Here is a tiny trained network, its code and every weight. The questions are about switching its units off for an input and a class, where a switched-off unit gives its printed mean instead of its output.

import numpy as np


def w(rows, s, z=0):
    codes = np.array(rows[::2]) - 128.0
    scale = np.full(codes.shape[1], s)
    scale[-1] = z or s
    return codes * scale


def norm(h):
    return h / np.sqrt((h * h).mean(-1, keepdims=True) + 1e-5)


def f(y):
    return np.maximum(y, 0)


def log_softmax(a):
    a = a - a.max(-1, keepdims=True)
    return a - np.log(np.exp(a).sum(-1, keepdims=True))


def net(x, mask):
    res = np.array(x, float).reshape(1, 3) / 4 @ E
    u = 0
    for l in range(3):
        y = f(norm(res) @ A[l][:, :-1].T + A[l][:, -1])
        res = res + np.where(mask[u : u + 11], y, B[l][:, -1]) @ B[l][:, :-1]
        u += 11
    return log_softmax(norm(res)[-1] @ U[:, :-1].T + U[:, -1])


A, B = {}, {}
E = w([
[58,131,87,160,167,115,141,46,92,97,2,176],'x0',
[75,229,73,222,134,148,139,123,188,122,180,138],'x1',
[136,197,80,25,105,89,172,64,77,98,165,96],'x2',
],0.0084)
A[0] = w([
[143,156,118,98,142,129,118,124,145,101,106,116,13],'0.n0',
[149,128,152,81,115,136,135,148,134,136,243,122,109],'0.n1',
[131,91,145,164,123,119,121,155,149,122,125,122,128],'0.n2',
[148,65,157,71,124,119,122,137,123,135,127,128,192],'0.n3',
[139,64,132,75,133,138,129,136,106,132,80,122,124],'0.n4',
[149,91,162,101,116,136,127,154,132,136,162,120,82],'0.n5',
[157,73,161,161,139,127,106,215,150,132,209,115,171],'0.n6',
[135,112,145,244,118,134,130,143,151,122,129,119,95],'0.n7',
[116,203,115,151,131,107,116,123,149,142,152,146,4],'0.n8',
[141,146,113,141,142,159,123,183,122,138,225,131,76],'0.n9',
[127,49,154,183,137,137,120,172,132,152,96,138,170],'0.n10',
],0.011,0.0021)
B[0] = w([
[146,161,107,111,78,131,122,128,121,162,130,155,140],'0.n0',
[125,131,110,162,174,68,42,198,161,80,95,68,220],'0.n1',
[109,68,176,128,137,115,150,75,53,127,135,139,177],'0.n2',
[104,134,21,140,151,204,155,161,69,132,77,162,200],'0.n3',
[149,149,231,118,109,39,94,76,178,145,164,106,196],'0.n4',
[154,90,75,120,167,195,131,160,85,93,181,148,184],'0.n5',
[117,115,122,80,90,210,202,27,83,182,135,151,249],'0.n6',
[71,112,116,103,174,107,86,181,142,226,111,188,210],'0.n7',
[146,120,135,138,121,189,158,80,116,48,114,54,181],'0.n8',
[120,162,190,132,46,44,137,121,170,144,140,142,206],'0.n9',
[177,161,114,207,57,151,100,111,164,11,139,96,228],'0.n10',
],0.011,0.012)
A[1] = w([
[122,152,174,99,120,139,168,129,137,193,167,171,9],'1.n0',
[120,73,110,156,127,173,145,145,83,166,115,159,171],'1.n1',
[143,95,172,193,189,129,105,151,171,96,78,135,98],'1.n2',
[142,114,80,92,195,115,76,251,100,142,114,138,68],'1.n3',
[171,123,170,146,136,60,152,159,180,98,140,82,6],'1.n4',
[135,144,163,144,124,57,117,140,125,165,137,119,44],'1.n5',
[104,108,73,166,132,116,93,171,145,163,151,196,59],'1.n6',
[143,121,160,50,147,67,131,122,118,163,123,161,39],'1.n7',
[66,114,149,107,142,151,110,144,162,192,114,142,140],'1.n8',
[136,113,124,85,150,124,128,144,164,146,153,103,165],'1.n9',
[148,90,199,146,78,106,101,126,188,147,134,177,116],'1.n10',
],0.014,0.0017)
B[1] = w([
[97,45,164,156,199,82,97,60,169,101,127,43,183],'1.n0',
[148,218,116,51,127,189,71,170,242,93,209,134,233],'1.n1',
[212,136,58,118,71,99,49,196,53,105,102,103,222],'1.n2',
[134,30,58,201,72,4,254,136,124,151,148,113,199],'1.n3',
[161,193,182,138,125,175,70,179,226,97,155,158,196],'1.n4',
[97,140,98,85,98,226,131,130,85,127,158,135,164],'1.n5',
[64,209,147,54,148,111,151,169,123,188,153,145,185],'1.n6',
[78,146,85,58,76,92,73,93,179,168,128,182,166],'1.n7',
[66,73,116,157,152,98,81,172,90,181,130,122,190],'1.n8',
[142,161,119,203,160,89,152,135,158,111,49,211,153],'1.n9',
[165,57,130,181,181,21,174,58,79,77,61,73,254],'1.n10',
],0.0094,0.0081)
A[2] = w([
[94,104,129,134,174,77,142,116,87,139,116,109,115],'2.n0',
[123,140,191,47,135,137,130,104,142,205,95,165,117],'2.n1',
[111,151,105,102,153,150,107,230,101,179,95,163,16],'2.n2',
[89,90,202,155,159,114,161,95,129,190,125,122,3],'2.n3',
[199,124,172,128,159,112,132,145,95,131,76,105,63],'2.n4',
[107,181,125,130,142,148,115,149,72,137,144,122,87],'2.n5',
[149,122,150,107,150,249,155,134,122,145,171,173,117],'2.n6',
[132,191,174,126,132,130,116,181,126,125,133,110,114],'2.n7',
[107,138,121,130,177,177,228,100,95,124,103,111,82],'2.n8',
[143,105,123,149,129,94,203,176,118,177,97,123,20],'2.n9',
[107,107,110,169,151,101,179,154,114,146,129,152,98],'2.n10',
],0.017,0.0026)
B[2] = w([
[142,135,135,114,128,207,126,165,151,122,196,118,237],'2.n0',
[55,172,115,99,111,132,96,68,98,75,180,110,182],'2.n1',
[70,135,93,97,215,149,80,152,132,204,78,219,210],'2.n2',
[89,63,177,203,165,36,182,87,92,184,107,47,226],'2.n3',
[167,101,156,180,93,179,103,114,88,135,126,159,191],'2.n4',
[108,101,133,152,127,151,127,160,127,169,141,175,188],'2.n5',
[180,65,147,30,167,233,144,158,168,180,166,106,254],'2.n6',
[102,149,177,122,157,126,128,179,166,131,126,129,206],'2.n7',
[145,169,133,174,170,170,251,106,109,114,59,147,204],'2.n8',
[135,150,115,103,107,75,189,156,73,164,139,174,188],'2.n9',
[180,106,104,55,100,88,123,126,117,141,77,139,194],'2.n10',
],0.016,0.0067)
U = w([
[197,65,143,58,129,224,149,143,157,146,182,115,209],'0',
[216,93,143,202,67,115,55,103,57,65,79,149,214],'1',
[180,105,56,88,66,20,202,182,87,141,142,158,97],'2',
[55,175,98,56,78,86,90,37,89,89,158,146,107],'3',
[76,54,193,180,158,60,162,76,122,176,155,48,254],'4',
[67,133,93,133,190,129,67,191,102,201,79,220,66],'5',
[130,204,190,144,114,97,118,197,222,70,161,95,183],'6',
[126,187,113,170,151,169,253,85,94,95,74,150,12],'7',
],0.011,0.00082)

Each question gives the input, the list of numbers given to net, and the class t.
The units are the neurons (one row each of A and B). Each row of codes is followed by its name. A weight is (code - 128) times the scale printed after its matrix; where a second scale follows, it is the last column's (A, B and U).
mask holds one flag per neuron, layer by layer. A switched-off neuron (its flag False) gives its mean, the last column of its row in B, instead of its output. The means were averaged over made-up inputs and are rounded, as every weight is.
A unit's drop is (log p(t) with every unit on - log p(t) with that unit switched off) / (log p(t) with every unit on - log p(t) with every unit switched off).
The circuit of an input: a set's keep is (log p(t) with only the set's units on - log p(t) with every unit switched off) / (log p(t) with every unit on - log p(t) with every unit switched off). Starting from the 12 units with the biggest drops (on a tie, the unit counted first), units are removed one at a time, each time the one whose removal leaves the highest keep (on an exact tie, the one counted first), for as long as the keep stays at least 0.8.
units of the circuit, in order: the units of the circuit, biggest drop first
k most important neurons: the k neurons with the biggest drops, biggest first
k most important neurons of layer l: the k neurons of layer l with the biggest drops, biggest first
input [-8,-1,2], class 2: units of the circuit, in order	(0.n1 1.n3)
input [7,0,7], class 3: 4 most important neurons of layer 0	(0.n3 0.n10 0.n8 0.n5)
input [1,-8,-4], class 1: units of the circuit, in order	(0.n10)
input [8,0,3], class 3: 2 most important neurons of layer 1	(1.n10 1.n7)
input [-4,6,0], class 4: 2 most important neurons	(0.n6 0.n10)
input [-4,-6,2], class 2: units of the circuit, in order	(1.n3 0.n1)
input [3,-8,-1], class 1: 2 most important neurons	(0.n4 0.n6)
input [1,-7,1], class 3: 3 most important neurons	(0.n1 0.n10 0.n4)
input [-2,-5,1], class 2: 3 most important neurons	(1.n3 0.n3 0.n1)
input [0,8,-7], class 4: 4 most important neurons	(0.n1 0.n3 0.n7 2.n3)
input [7,5,0], class 5: 3 most important neurons	(0.n6 0.n10 1.n10)
input [-1,7,1], class 6: 2 most important neurons	(0.n6 0.n8)
input [8,-1,7], class 3: 2 most important neurons	(0.n10 0.n3)
input [0,6,1], class 6: 3 most important neurons	(0.n8 0.n6 0.n3)
input [0,5,7], class 6: 2 most important neurons	(0.n6 0.n3)
input [-6,6,0], class 4: 3 most important neurons of layer 0	(0.n6 0.n10 0.n9)
input [3,-4,1], class 3: 3 most important neurons of layer 0	(0.n10 0.n4 0.n1)
input [-2,0,2], class 2: 2 most important neurons of layer 0	(0.n1 0.n10)
input [4,0,4], class 3: 2 most important neurons of layer 0	(0.n3 0.n8)
input [8,0,2], class 3: most important neuron of layer 1	(1.n10)
